In the rows, 128 means zero.
Each row of numbers stands for one object and depends on some of the facts below. Use the named rows to name the rest.

Facts:
Z_106 {Δ=distom, λ=a, ω=Z_167,Z_812}
Z_125 {Δ=distom, λ=a, φ=Z_283}
Z_147 {Δ=distom, λ=a}
Z_157 {Δ=distom, λ=a, φ=Z_96}
Z_165 {Δ=distom, λ=a, φ=Z_895}
Z_167 {Δ=soflo, λ=a}
Z_18 {Δ=distom, λ=d, ω=Z_431}
Z_200 {Δ=soflo, λ=a}
Z_206 {Δ=soflo, λ=b}
Z_212 {Δ=distom, λ=a, φ=Z_687, ω=Z_812}
Z_252 {Δ=soflo, λ=e, φ=Z_926}
Z_273 {Δ=soflo, λ=d, φ=Z_979, ω=Z_812}
Z_283 {Δ=soflo, λ=c, φ=Z_968, ω=Z_785}
Z_291 {Δ=distom, λ=a, ω=Z_785,Z_842}
Z_294 {Δ=soflo, λ=a, φ=Z_206}
Z_318 {Δ=soflo, λ=c, φ=Z_405}
Z_324 {Δ=distom, λ=c, φ=Z_820, ω=Z_842,Z_520}
Z_327 {Δ=distom, λ=a, φ=Z_8}
Z_342 {Δ=soflo, λ=a}
Z_343 {Δ=distom, λ=b, φ=Z_678}
Z_353 {Δ=soflo, λ=c, φ=Z_327}
Z_356 {Δ=soflo, λ=f}
Z_366 {Δ=distom, λ=a, φ=Z_343}
Z_376 {Δ=distom, λ=b, ω=Z_500}
Z_389 {Δ=distom, λ=a, φ=Z_39}
Z_39 {Δ=distom, λ=e, φ=Z_621}
Z_402 {Δ=distom, λ=f, φ=Z_512}
Z_403 {Δ=distom, λ=c, φ=Z_805}
Z_405 {Δ=soflo, λ=b, φ=Z_843}
Z_407 {Δ=soflo, λ=b, φ=Z_523}
Z_431 {Δ=distom, λ=b, ω=Z_812,Z_672}
Z_439 {Δ=soflo, λ=a}
Z_44 {Δ=soflo, λ=a, φ=Z_917}
Z_441 {Δ=distom, λ=b}
Z_445 {Δ=distom, λ=b, ω=Z_812,Z_405}
Z_458 {Δ=distom, λ=d}
Z_462 {Δ=soflo, λ=a, φ=Z_898}
Z_47 {Δ=distom, λ=c, φ=Z_504, ω=Z_842,Z_18}
Z_471 {Δ=distom, λ=a, φ=Z_780}
Z_476 {Δ=distom, λ=a, ω=Z_283}
Z_478 {Δ=distom, λ=a, φ=Z_75, ω=Z_649,Z_405,Z_520}
Z_483 {Δ=distom, λ=c, φ=Z_519}
Z_490 {Δ=distom, λ=a, φ=Z_891, ω=Z_342,Z_999}
Z_493 {Δ=distom, λ=a, φ=Z_165}
Z_500 {Δ=distom, λ=b, ω=Z_812}
Z_501 {Δ=soflo, λ=c, φ=Z_493}
Z_503 {Δ=distom, λ=d}
Z_504 {Δ=soflo, λ=a, φ=Z_200}
Z_509 {Δ=distom, λ=c, ω=Z_888}
Z_510 {Δ=distom, λ=a, φ=Z_212, ω=Z_812}
Z_512 {Δ=distom, λ=c, φ=Z_403}
Z_519 {Δ=distom, λ=a, φ=Z_44}
Z_520 {Δ=distom, λ=d, ω=Z_812,Z_926}
Z_523 {Δ=distom, λ=b, φ=Z_905}
Z_530 {Δ=soflo, λ=b, φ=Z_946}
Z_534 {Δ=distom, λ=f}
Z_535 {Δ=soflo, λ=d, ω=Z_520}
Z_536 {Δ=distom, λ=d, φ=Z_552}
Z_552 {Δ=distom, λ=b, φ=Z_407}
Z_564 {Δ=soflo, λ=a, ω=Z_520,Z_672}
Z_572 {Δ=distom, λ=a, ω=Z_431,Z_871}
Z_593 {Δ=soflo, λ=a}
Z_601 {Δ=distom, λ=a, φ=Z_871}
Z_604 {Δ=distom, λ=c}
Z_606 {Δ=soflo, λ=f, φ=Z_939}
Z_621 {Δ=distom, λ=d}
Z_649 {Δ=distom, λ=d, ω=Z_812,Z_785}
Z_672 {Δ=soflo, λ=a}
Z_678 {Δ=soflo, λ=a, φ=Z_899, ω=Z_926}
Z_679 {Δ=soflo, λ=a, φ=Z_389}
Z_68 {Δ=distom, λ=e, ω=Z_678,Z_520}
Z_684 {Δ=distom, λ=e, ω=Z_649,Z_812}
Z_687 {Δ=distom, λ=c}
Z_691 {Δ=distom, λ=a, φ=Z_94}
Z_7 {Δ=distom, λ=e, φ=Z_935, ω=Z_405}
Z_703 {Δ=soflo, λ=a, ω=Z_165,Z_273,Z_871,Z_672}
Z_71 {Δ=distom, λ=b, φ=Z_755}
Z_717 {Δ=distom, λ=e, φ=Z_530}
Z_722 {Δ=soflo, λ=c, φ=Z_501}
Z_735 {Δ=distom, λ=d, φ=Z_784, ω=Z_273,Z_431,Z_906,Z_510}
Z_738 {Δ=soflo, λ=c}
Z_741 {Δ=distom, λ=c, φ=Z_462}
Z_745 {Δ=distom, λ=e, φ=Z_722}
Z_75 {Δ=soflo, λ=b}
Z_755 {Δ=distom, λ=a}
Z_756 {Δ=distom, λ=a}
Z_780 {Δ=distom, λ=a, φ=Z_679, ω=Z_871}
Z_784 {Δ=distom, λ=a, φ=Z_745}
Z_785 {Δ=distom, λ=e, φ=Z_869, ω=Z_812}
Z_8 {Δ=distom, λ=a, φ=Z_875}
Z_805 {Δ=distom, λ=e}
Z_812 {Δ=distom, λ=f}
Z_820 {Δ=soflo, λ=f, φ=Z_125}
Z_822 {Δ=distom, λ=b, φ=Z_510}
Z_834 {Δ=soflo, λ=a, φ=Z_842, ω=Z_812,Z_431,Z_926}
Z_837 {Δ=distom, λ=b, φ=Z_147}
Z_842 {Δ=soflo, λ=a, φ=Z_536, ω=Z_431}
Z_843 {Δ=distom, λ=f, φ=Z_483}
Z_869 {Δ=distom, λ=c, φ=Z_990}
Z_871 {Δ=soflo, λ=a, φ=Z_439}
Z_875 {Δ=distom, λ=a, φ=Z_785}
Z_888 {Δ=distom, λ=d, ω=Z_812}
Z_891 {Δ=soflo, λ=b, φ=Z_606, ω=Z_812}
Z_894 {Δ=soflo, λ=a, ω=Z_917,Z_785}
Z_895 {Δ=distom, λ=b, φ=Z_601, ω=Z_812,Z_273}
Z_898 {Δ=distom, λ=a, φ=Z_500}
Z_899 {Δ=soflo, λ=e}
Z_905 {Δ=soflo, λ=d, φ=Z_490}
Z_906 {Δ=soflo, λ=a}
Z_917 {Δ=distom, λ=a, φ=Z_71}
Z_926 {Δ=distom, λ=a, ω=Z_812}
Z_935 {Δ=soflo, λ=c, φ=Z_157, ω=Z_649,Z_678}
Z_936 {Δ=distom, λ=c, φ=Z_503}
Z_939 {Δ=distom, λ=a, φ=Z_741}
Z_94 {Δ=soflo, λ=e, φ=Z_318}
Z_946 {Δ=soflo, λ=c, φ=Z_353, ω=Z_291,Z_672,Z_18}
Z_953 {Δ=soflo, λ=d}
Z_96 {Δ=soflo, λ=a, φ=Z_691}
Z_968 {Δ=distom, λ=a, φ=Z_735}
Z_973 {Δ=distom, λ=b, φ=Z_252}
Z_979 {Δ=distom, λ=b, φ=Z_834}
Z_990 {Δ=soflo, λ=b, φ=Z_478}
Z_999 {Δ=distom, λ=a, ω=Z_812,Z_684}

Known rows:
[123 130 166 133 163 149  90  87 134 120 141  97 124 139 101 142 134 130
 139 106 134 137 102 163 121 150 150 198 100  95 146 115 134 124 141 123
 152 113  98 134 111 129 137 130  97]: Z_167
[125 130 169 134 160 147  92  88 132 120 140  99 126 140 102 143 132 130
 138 106 133 140 102 166 120 153 152 199 100  97 145 117 134 128 140 123
 150 112  95 135 112 130 136 129  99]: Z_342
[ 98 127 156 120 169 152  88 108 113 159 140 124 120 155 126 134 139 136
 131 141 137 114  97 143 144 153 135 120  95 143 174 104 136 109 140 135
 128 126 102 139 103 158 144 123 139]: Z_572
[120 104 130 134  87 120 118 117 129 140 106 145 131 108 147 120 147 129
 157 141 117 137 129 133 128 118 114 143 126 153 102 118 152 119 128 130
 141 124 127 134 106 116 133 116 165]: Z_389
[126 118  91 137 109 144 118 139 134 125 118 112 111 102 151 116 173 124
 158 153 108 105 136  90 140 114  71 121 139 154 146 118 131  82 156 142
 147 155 138 119  94 123 129 143 132]: Z_510
[115  93 155  82 155 153 110 134 125 126 114 190 130  74 157 136 145 130
 141 142 112  99 131 131 154 115  77  76 145 172  58 108 111 139 157 146
 136 112 151 129 113 136 136 141 130]: Z_735
[126 118  97 138 109 140 117 134 135 125 118 107 113 109 150 119 169 123
 155 149 111 107 135 100 140 119  75 123 137 153 147 118 135  86 152 142
 143 151 134 121  96 124 132 141 134]: Z_212
[116 148  80 139 164 130  95 123 137 123 139  91 116 130 100 138 179 126
 143 125 143  76 112 172 124 112 104 129 129 112 196 105 108  51 129 134
 135 128  78 124 114 130 150 136 107]: Z_812
[113 144  87 136 158 135  86 124 128 122 145  78 112 143 109 139 171 121
 139 129 140  84 112 153 132 129  96 113 128 121 207 111 111  54 136 141
 127 137  84 123 110 136 145 134 102]: Z_500
[119 141 103 134 132 121  95 104 126 102 137  83 123 119 140 140 178 118
 118 110 150 124 115 209 134 172  77  81 134 140 171 109 122 115 166 164
 124 146 114 134 121 143 141 175 109]: Z_649
[129 121 169 109  93 100 102  93 127  92 120 117 139  87 102 123 150 138
 157 126 102 174 120 104  95 123 104  83 140 109 130 164 141 168 137 117
 149 156 186 147 106  80 110  99  64]: Z_905
[112 114 116 118  57  78 103 120 115 130 114 122 137 117 115 112 146 128
 161 135 114 154 121  96 105  94 115  77 135 134 148 154 146 105  91 116
 122 146 142 142 106  96 126  74 117]: Z_523
[125 111 122 167  94 115 133 128 130 145 104 147 128 104 140 126 161 139
 165 169 122 132 137 145 119 142 136 173 121 154 115  98 172 118 141 138
 155 129  92 138 115 125 120 130 206]: Z_691
[119 105 131 133  90 121 116 117 130 140 108 141 131 112 145 121 146 128
 156 139 119 136 127 137 130 120 115 144 124 152 105 117 150 118 128 130
 141 125 127 135 106 116 135 118 163]: Z_366
[127  90 132  97 126 145 122 130 131 139 103 176 132 106 161 118 130 112
 141 107 118  91 138 140 136  81  99 159 140 157  56  95 123 121 112 129
 140  93 112 123 115 142 154 124 152]: Z_745
[112 111 115 120  63  82 106 122 118 131 113 126 137 115 115 113 144 129
 161 135 115 150 122 105 107  96 116  89 134 134 141 150 147 104  94 119
 124 144 140 142 106  99 127  77 125]: Z_552
[110 133 120 128 151 108  96 112 122 139 132 120 132 145 102 142 146 129
 138 118 152 106 106 189 119 123 147 132 115 119 156 106 127  91 105 129
 124 106  65 138 125 133 150 109 136]: Z_534
[107 128 127 132 144 114  89 107 126 140 134 118 131 146 106 144 145 127
 139 121 148 113 104 193 123 131 142 138 113 123 153 107 130  90 114 130
 126 105  72 137 122 132 149 111 138]: Z_441
[142 110 147 157 121 131 133 127 132 118 117 134 126  93 117 132 143 140
 165 151 109 147 136 111 111 144 156 214 118 120 109 109 169 138 146 133
 170 131  99 134 116 125 107 130 154]: Z_44

Which object is each row?
No name comes twice in this set of rows, the named rows included.
[141 111 157 123 135 123 122 120 131 102 116 147 136  84 109 131 144 135
 154 130 109 133 136 119 102 119 127 155 140 117  98 119 143 155 136 128
 162 127 121 138 123 117 115 123 110]	Z_353
[113 112 130 126  60 103 107 105 124 138 108 122 131 123 136 110 148 130
 159 136 112 159 121 111 119 111 105 104 125 145 132 146 152 121 116 119
 133 145 160 141  94  97 130  94 136]	Z_939
[130 126 145 129 138 141 100 103 119 109 148  84 125 138 116 137 128 120
 122  92 139 157 104 159 124 172 150 184 102 111 155 113 144 134 140 144
 138 131  95 132 114 159 129 151  91]	Z_894
[122 146 100 139 158 138  97 112 125 130 136  80 114 161 130 125 168 113
 125 113 142  86 120 158 120 134  93 133 124 130 203  97 126  85 133 139
 135 136  81 126 110 152 153 144 121]	Z_684
[123 128 169 129 166 152  90  88 134 122 143  99 125 141 103 144 129 128
 136 102 135 136 102 167 125 151 150 199 100 100 142 113 131 127 140 124
 149 108  97 132 112 132 140 131  93]	Z_439
[156 113 172 127 136 132 107 123 125 122 131  99 121 143 136 138 106 122
 152 138 102 131 148  53 122 149 125 148 137 139 102 134 148 147 144 132
 139 128  98 123 116 107 121  95 121]	Z_678
[120 102 132 124  99 126 117 130 118 144 113 144 127 115 151 119 139 129
 151 149 114 133 131  99 134 127 115 123 123 162 110 118 152 123 133 137
 134 135 123 134 105 132 128 116 161]	Z_780
[122 108 108 125 103  99 122 140 121 133 113 152 134 104 120 127 147 130
 158 138 126 117 131 132 114  96 133 124 138 141 112 115 141 103 100 130
 131 121  93 135 122 123 132  99 155]	Z_402
[141 127 132 122 156 151 111 129 138  80 130 112 115  67 115 134 175 134
 155 146  99 113 137  91 120 129  70 107 152 118 145 129 118 126 179 141
 164 160 155 123 107 111 109 154  66]	Z_273
[111 138 140 134 153 125  93  90 124 148 127 114 128 165 116 129 150 123
 130 111 148 102 108 194 114 129 131 153 109 123 171  98 136 108 115 123
 138 108  77 140 117 142 157 121 146]	Z_805
[138 109 162 107 152 132 122 137 113 108 126 149 132  90 114 128 133 135
 144 139 106 134 135  80 110 130 130 127 135 130 115 116 145 162 138 138
 152 140 122 137 120 143 106 124 106]	Z_946
[154 115 153 129 138 115 125 133 121 103 124 126 131 101 119 135 133 128
 148 138 111 131 149  96 103 144 128 138 145 132 109 116 152 161 142 142
 150 137  98 134 130 127 110 122 123]	Z_935
[112 139 116 140 149 148  89 104 132 136 137  86 112 149 130 134 162 123
 135 128 139 104 109 161 140 146  99 130 113 132 183 108 125  82 152 139
 135 133 102 127 101 136 149 144 124]	Z_106

The same objects again, as new rows of numbers:
Some objects and their rows:
[126 119 148 128 117 113 107 149 128 140 140 136 121 126]: Z_822
[114 121 148 133 124 114 118 156 139 141 133 111 114 129]: Z_157
[132 100 153 166 131 106 105 127 143 154 153 140 146 136]: Z_536
[122 106 103  95 129 148 119  78 120 122 129 132 152 132]: Z_500
[130 118 107 105 134 158 139  82 126 122 138 103 135 124]: Z_147
[138 154  80 118 143 142 186 104 121 116 147 118 149 117]: Z_167
[136 146  92 117 141 163 168  98 118 103 119 118 139 131]: Z_439
[124 115 106 103 137 157 132  81 127 118 131 104 140 128]: Z_926
[119 114 101 100 135 138 122  76 121 130 119 118 145 133]: Z_888
[159 165  92 127 155 160 168 107 111  97 152 105 142 107]: Z_906
[131 145 135 143 126 114 135 168 123 122 123 153 126 133]: Z_990
[116 119 145 135 126 116 119 149 140 142 137 114 120 130]: Z_471
[164 187 134 154 160 132 130 184 113  97 149  96 120  98]: Z_871
[152 155 102 126 165 174 134 104 111  77 119 107 148 125]: Z_703
[125 120 148 129 116 110 107 153 129 143 139 136 120 126]: Z_343
[130 114 159 137  97 122 129 143 130 156 131 140  94 130]: Z_785
[115 122 149 135 125 113 118 154 140 143 136 114 115 130]: Z_8
[108 140 144 112 116 110 121 172 131 137 118  99  92 122]: Z_493
[136 123 108 108 132 148 132  77 115 130 133 112 132 122]: Z_458

Which object is each row?
No name comes twice in this set of rows, the named rows included.
[138 119 110 100 126 154 128  83 114 124 140 125 135 119]	Z_441
[148 129 113 113 141 157 120  79 110 120 133 105 131 116]	Z_18
[126 131  98 116 148 156 133  86 115  97  88 136 148 149]	Z_535
[157 161  95 128 153 166 164 105 111  97 141 106 140 111]	Z_672
[131 138 100 119 154 170 141  95 119  85 103 120 148 141]	Z_564
[139 144 157 143  74 138 178 152 127 145  90 165  57 131]	Z_283
[103  97 106  86 131 145 104  79 123 114 105 138 155 148]	Z_376
[121 144 134 152 134 117 143 167 137 123 122 132 125 139]	Z_679
[116 143 146 112 127 106  92 166 118 131 105 103  99 123]	Z_735
[146 132 117 112 157 172 101  90 116  96 133  90 140 118]	Z_572
[139 115 139 190 145 111 132 133 142 134 145 164 163 149]	Z_905
[ 91  96 146 117 120 107  83 139 138 134  98 146 132 157]	Z_7
[155 175 148 129 143 120 110 188 114 120 159  72  97  83]	Z_165

